
194 -127 -21 166 -141 -60 10 -138 259 -242 -112 -123 -177 59 -5 -6 120 118 41 -51 36 19 -31
383 87 149 -106 -106 -193 -170 -253 76 -65 -23 -99 -207 -227 -57 301 278 235 24 -6 19 249 123
22 -8 -7 213 -137 57 -112 5 -56 111 -269 69 10 126 -150 -74 81 79 34 66 174 -164 163
-259 115 -245 191 30 182 -160 80 19 205 32 -45 128 281 28 -174 -107 -161 52 115 -119 -251 165
25 -185 -59 135 -4 -142 93 11 134 -87 63 -52 -42 -20 12 36 39 -29 -55 -94 -56 28 -253
48 112 -68 101 -125 125 -133 -64 124 -107 12 -75 -103 51 76 -37 23 123 71 5 -99 -12 107
-16 14 -111 -4 10 -94 -122 31 57 152 110 10 39 -45 -10 76 0 -74 -57 -33 -154 -76 16
-138 270 -173 -13 -25 150 -311 64 -37 265 126 31 89 50 45 -22 -85 -48 24 60 -231 -176 282
90 -170 116 116 -57 -192 66 67 -150 85 -116 139 5 -177 -158 125 123 92 -103 -88 151 59 -225
103 78 -58 104 -217 86 -250 -37 80 75 -225 56 -44 82 -100 -64 50 117 45 28 31 -226 342
392 13 -13 -135 -115 -244 -223 -286 361 -87 -5 -171 -210 -97 -30 241 212 84 21 -29 -124 55 260
-210 75 -45 84 48 14 -97 202 -306 374 51 178 193 -54 -86 27 -45 -75 -86 24 -25 -93 -55
-10 -356 106 114 92 -387 251 176 -216 168 25 180 102 -269 -173 200 93 -61 -219 -159 128 127 -565
-54 -19 -132 71 3 -39 -57 43 100 44 126 -32 14 14 39 8 -30 -67 -32 -42 -163 -62 -67
-141 181 -158 65 17 101 -232 28 -36 259 46 -10 99 137 -11 -33 -31 -94 34 104 -121 -166 225
-56 114 44 53 -72 46 -112 134 -269 200 25 172 63 -169 -50 66 13 122 -57 -33 -10 14 -42
327 -176 1 64 -165 -234 -106 -183 289 -69 -236 -56 -147 8 -158 98 194 68 -4 -36 85 -102 174
-50 180 -55 213 -89 241 -131 -71 -9 -46 -70 -109 -59 201 43 -113 52 120 137 125 29 -5 153
8 -72 -105 28 27 -164 -69 14 87 147 59 -9 42 -14 -49 83 24 -117 -63 -30 -105 -85 -21
-277 37 -115 310 21 200 -3 139 -156 129 -37 8 113 237 0 -188 -62 -56 41 97 54 -113 -77
-45 -89 -46 184 -19 -22 56 33 26 -39 6 -30 -11 39 -1 -23 25 7 -14 -30 3 16 -188
-106 -107 -152 101 18 -98 -28 117 52 154 64 50 95 24 -34 -12 -63 -143 -82 -64 -110 -165 -96
6 -174 -78 190 -71 -107 -30 36 67 124 -191 58 47 106 -162 -43 48 -68 -45 -7 102 -217 29
99 -157 -84 160 -95 -83 23 -63 258 -161 -60 -85 -102 76 -2 -32 52 16 4 -65 -24 -57 -63
70 -203 -5 97 -71 -204 10 70 -1 117 -114 123 32 -92 -152 76 65 -17 -109 -96 67 -103 -111
-86 -160 57 75 44 -210 105 215 -263 223 74 217 126 -248 -108 145 12 -22 -181 -132 27 54 -385
-159 142 -139 206 -17 209 -146 6 -14 100 -25 -77 38 248 31 -134 -21 -28 95 130 -32 -119 148
128 198 -192 -82 -67 -12 -393 -186 275 164 -5 -135 -42 140 -21 57 65 -73 74 104 -196 -210 525
-248 121 -275 174 30 177 -196 58 77 214 24 -64 126 320 26 -181 -109 -196 65 127 -144 -294 224
244 -285 -64 222 -199 -161 -14 -133 360 -142 -347 -60 -127 174 -163 -63 138 24 16 -35 157 -223 124
-163 297 -103 18 -17 189 -268 81 -177 277 117 58 97 10 35 -3 -58 12 25 79 -158 -82 198
-58 203 -129 -33 -46 69 -262 43 -4 196 125 42 46 -37 38 35 -47 -9 -7 5 -216 -118 199
71 -151 0 95 -105 -148 -30 82 -13 105 -118 147 18 -108 -137 47 44 37 -98 -107 48 -121 -63
-287 168 -155 174 5 241 -110 166 -145 153 119 43 115 115 85 -143 -132 -34 24 43 -137 -109 -22
216 -230 7 87 -141 -238 -10 -39 167 -34 -173 49 -77 -86 -147 80 117 52 -75 -118 73 -98 -34
156 36 115 -54 -62 -155 -97 -10 -128 111 32 99 -40 -275 -79 235 134 149 -74 -70 -3 143 -59
-77 -77 -219 63 42 -121 -110 27 180 185 66 -37 82 119 -36 -2 -37 -224 -51 -2 -160 -226 67
91 40 26 -49 -31 -138 -120 11 -74 150 73 70 -3 -200 -52 185 83 58 -70 -52 -68 61 -21
282 -269 -30 -26 -37 -401 -1 -127 316 -37 -22 -66 -104 -120 -109 207 161 -59 -97 -123 -45 -14 -74
193 -53 -57 125 -140 -27 -71 -165 296 -209 -86 -158 -173 95 12 -6 112 99 69 -12 -19 -13 90
178 -197 92 109 -109 -220 24 -6 -19 36 -186 97 -46 -128 -174 111 153 95 -79 -84 157 2 -115
-129 -160 -123 206 -2 -42 63 124 37 46 7 33 60 77 -20 -81 -50 -94 -58 -59 -35 -127 -199
157 -171 77 -26 3 -322 52 16 -21 72 70 70 -24 -277 -92 250 121 28 -142 -140 -9 131 -261
83 -33 -75 129 -148 -25 -184 -26 86 137 -244 58 3 114 -154 -40 65 12 8 35 80 -259 270
-111 134 -38 47 22 46 -127 83 -175 211 112 60 78 -55 3 55 -6 8 -24 25 -83 14 -16
-256 171 -137 237 -48 300 -98 130 -127 77 34 13 74 178 79 -194 -101 28 70 73 -65 -109 23
83 -22 149 -2 -6 -176 4 48 -247 145 37 124 11 -292 -95 235 139 127 -101 -70 63 197 -222
14 -220 -13 212 -65 -137 54 73 -15 85 -182 88 40 32 -165 -12 62 -22 -69 -46 145 -125 -124
-117 155 -130 32 14 39 -239 60 -81 329 37 49 123 65 -55 14 -22 -98 -10 82 -106 -178 212
3 -111 -124 59 3 -157 -60 29 122 117 33 -4 36 12 -48 42 11 -122 -68 -46 -96 -124 -26
-80 -12 -151 58 15 -49 -100 59 66 143 92 13 64 27 -1 10 -39 -108 -46 -26 -151 -127 0
-329 96 -72 186 92 118 -41 227 -366 356 62 132 220 65 -45 -56 -74 -98 -37 78 12 -75 -120
157 -32 -59 154 -113 -1 -78 -173 256 -171 -114 -173 -150 146 1 -26 131 79 90 34 24 -8 113
265 -447 59 167 -98 -395 173 -62 211 -124 -229 16 -103 -79 -201 115 188 16 -110 -153 190 -13 -260
-28 -115 -137 119 19 -111 -13 2 150 40 35 -62 16 85 -15 -1 10 -114 -33 -25 -79 -93 -71
-45 -53 -84 137 -77 -31 -106 87 -30 204 -138 116 86 55 -125 -42 1 -45 -44 0 36 -227 91
-339 -52 -77 288 72 111 129 254 -265 141 80 102 160 70 13 -130 -102 -72 -53 -8 19 -24 -362
-159 148 -178 169 -11 179 -174 6 37 124 4 -80 51 251 32 -131 -43 -74 79 124 -82 -168 189
44 3 5 95 -150 -2 -125 67 -78 127 -126 144 16 -74 -106 12 31 105 -42 -49 35 -126 80
-83 254 -34 -46 -41 85 -264 105 -228 311 102 144 97 -131 -20 83 -26 55 -31 18 -135 -59 164
203 -279 -8 188 -109 -183 112 -102 268 -243 -125 -97 -155 20 -48 22 134 61 -16 -103 79 28 -181
-98 -258 70 327 -66 -56 211 202 -220 26 -170 179 65 -35 -133 -68 25 69 -95 -97 233 -17 -404
223 84 -17 -102 -39 -156 -195 -174 163 26 83 -113 -109 -108 -3 211 149 53 6 -6 -135 86 152
261 -241 -28 -13 -5 -387 2 -153 286 -25 -13 -100 -96 -83 -104 211 176 -69 -79 -84 -26 28 -70
-68 -79 -114 49 21 -132 -39 103 27 160 102 59 82 -54 -28 53 -35 -112 -96 -76 -130 -102 -107
66 114 -97 -88 -36 -68 -221 -39 110 106 161 -25 -21 -98 39 125 16 -6 -30 -39 -234 -30 136
-38 158 -114 -23 21 -8 -234 -29 2 242 89 -29 53 32 -16 80 24 -69 5 71 -139 -80 206
-51 323 62 -43 -53 130 -254 83 -339 269 102 142 49 -200 -4 129 29 173 -7 35 -80 85 115
-43 -225 -5 171 73 -173 209 68 -1 -76 124 -30 -7 -74 19 72 39 -38 -81 -108 -12 156 -473
110 2 -89 177 -113 49 -102 -160 246 -133 -135 -163 -130 210 -2 -67 105 56 106 70 24 -68 174
-131 175 23 53 26 50 -154 111 -336 340 31 126 134 -68 -79 75 28 19 -30 78 21 -3 37
64 68 -163 -50 -25 -87 -245 -73 210 139 68 -67 -2 38 -10 74 19 -93 -7 16 -196 -153 248

-105 -47 -77 -19 -133 -7 -49 -27 18 164 -45 105 98 -94 12 -70 -10 -29 -46 -93 -17 36 -65 77 39 -88 -108 -93 -> 20
273 232 -128 143 -163 -166 -129 268 607 156 127 -57 445 194 -123 20 -42 -90 -45 -112 -279 29 71 70 70 -10 81 -385 -> 1
32 -16 122 -17 -53 1 -148 276 18 157 144 81 121 227 97 42 154 102 69 -80 -61 -6 16 -167 204 57 105 -172 -> 63
173 -149 -51 0 88 -40 -108 10 194 47 211 115 41 -34 122 -126 79 -119 -82 -232 -171 120 140 24 -129 -48 -179 3 -> 40
51 -108 -104 -279 84 -161 11 -112 -49 128 19 38 91 -89 163 -54 96 4 -222 -10 -76 -37 -68 182 -94 183 -207 -100 -> 51
173 64 -89 -105 45 -119 -119 85 215 80 30 -58 158 148 6 165 -59 12 -120 -7 -45 61 13 100 40 154 28 -229 -> 37
85 61 145 195 -57 174 5 -35 166 -73 -196 -215 -203 151 -188 423 -315 116 209 29 29 162 62 -31 157 -208 156 -235 -> 27
81 -107 48 174 6 131 -209 134 175 18 151 124 -59 99 16 28 -33 -62 95 -248 -27 217 170 -127 54 -197 10 8 -> 16
293 92 -210 -129 41 -249 13 -77 403 63 14 -132 261 -11 -20 57 -85 -83 -243 -10 -220 19 21 293 -153 142 -146 -280 -> 46
51 -59 40 -123 -13 -98 -93 198 13 193 180 113 190 129 172 -86 230 53 -50 -87 -132 -61 -11 -65 88 129 -27 -153 -> 30
-139 -1 -19 210 -231 129 -165 139 131 159 -3 156 94 17 -85 -41 -68 -53 117 -198 21 127 17 -77 160 -274 34 -88 -> 39
76 44 109 50 -75 28 74 -20 121 31 -124 -162 -28 86 -74 233 -119 118 99 46 -90 6 -10 16 107 -72 48 -273 -> 65
24 -83 117 -72 3 15 14 16 -59 80 -5 -20 -47 68 85 98 55 117 45 -7 -59 -8 -12 -43 88 19 -19 -145 -> 18
33 -143 -57 46 49 77 -145 -61 85 13 56 109 -92 -51 34 14 -85 -83 -31 -191 21 208 104 36 -56 -139 -114 38 -> 53
-145 -30 -53 -175 -158 -128 -62 151 -88 314 68 185 303 -13 144 -205 248 32 -103 -58 -74 -130 -146 23 113 102 -91 -162 -> 68
140 -199 45 -280 151 -168 -25 68 -81 143 259 122 96 29 321 -168 341 49 -154 -90 -193 -86 20 -17 -70 236 -188 -53 -> 11
13 -27 174 35 -26 102 -45 95 -25 47 -41 -52 -96 178 5 233 -42 152 143 0 10 51 18 -116 190 -45 112 -177 -> 71
167 -1 -27 -135 39 -148 -49 96 152 122 111 -10 183 106 101 20 102 32 -107 -35 -156 -27 11 58 10 161 -47 -215 -> 42
144 -147 -72 28 116 51 -77 -165 159 -62 22 14 -147 -85 19 69 -153 -100 -64 -163 -35 222 141 107 -147 -130 -165 30 -> 58
-136 -55 46 175 -256 71 -176 293 91 254 195 282 214 42 59 -264 200 -53 127 -272 -114 31 22 -196 173 -223 -3 -64 -> 52
83 -109 95 -123 79 -28 -42 76 -43 80 98 20 -8 109 149 59 122 97 -11 -46 -82 -3 23 -52 50 96 -32 -111 -> 48
-135 44 -93 96 -189 61 -216 161 109 187 -19 153 161 56 -74 1 -74 -47 20 -143 88 121 -28 -16 170 -136 54 -112 -> 5
31 -9 43 -44 6 25 -78 51 13 63 -49 -38 -18 128 10 207 -67 91 14 5 39 67 -8 -5 117 33 61 -168 -> 31
-90 -164 -52 210 21 286 -267 -86 45 -68 -56 153 -289 -50 -88 149 -301 -119 83 -255 237 401 150 -32 23 -347 -26 161 -> 29
-201 -252 269 -56 -74 109 -26 162 -360 206 162 240 -74 32 262 -181 352 141 153 -141 -58 -83 -34 -276 176 -69 -60 27 -> 28
71 -42 136 58 -20 77 -25 51 63 29 -2 -51 -72 115 3 165 -39 91 114 -47 -61 65 47 -76 103 -84 44 -160 -> 38
146 137 60 120 -149 -40 38 98 319 89 -44 -151 157 137 -113 159 -84 61 88 2 -200 -14 11 20 122 -76 82 -353 -> 62
100 -45 19 -110 -39 -135 57 28 96 153 83 2 166 -4 119 -94 159 29 -67 -46 -230 -91 -26 47 -19 64 -134 -199 -> 44
262 -13 -13 -61 9 -201 -45 196 296 157 294 54 309 100 156 -164 249 -36 -97 -145 -344 -65 85 -1 -48 115 -102 -213 -> 35
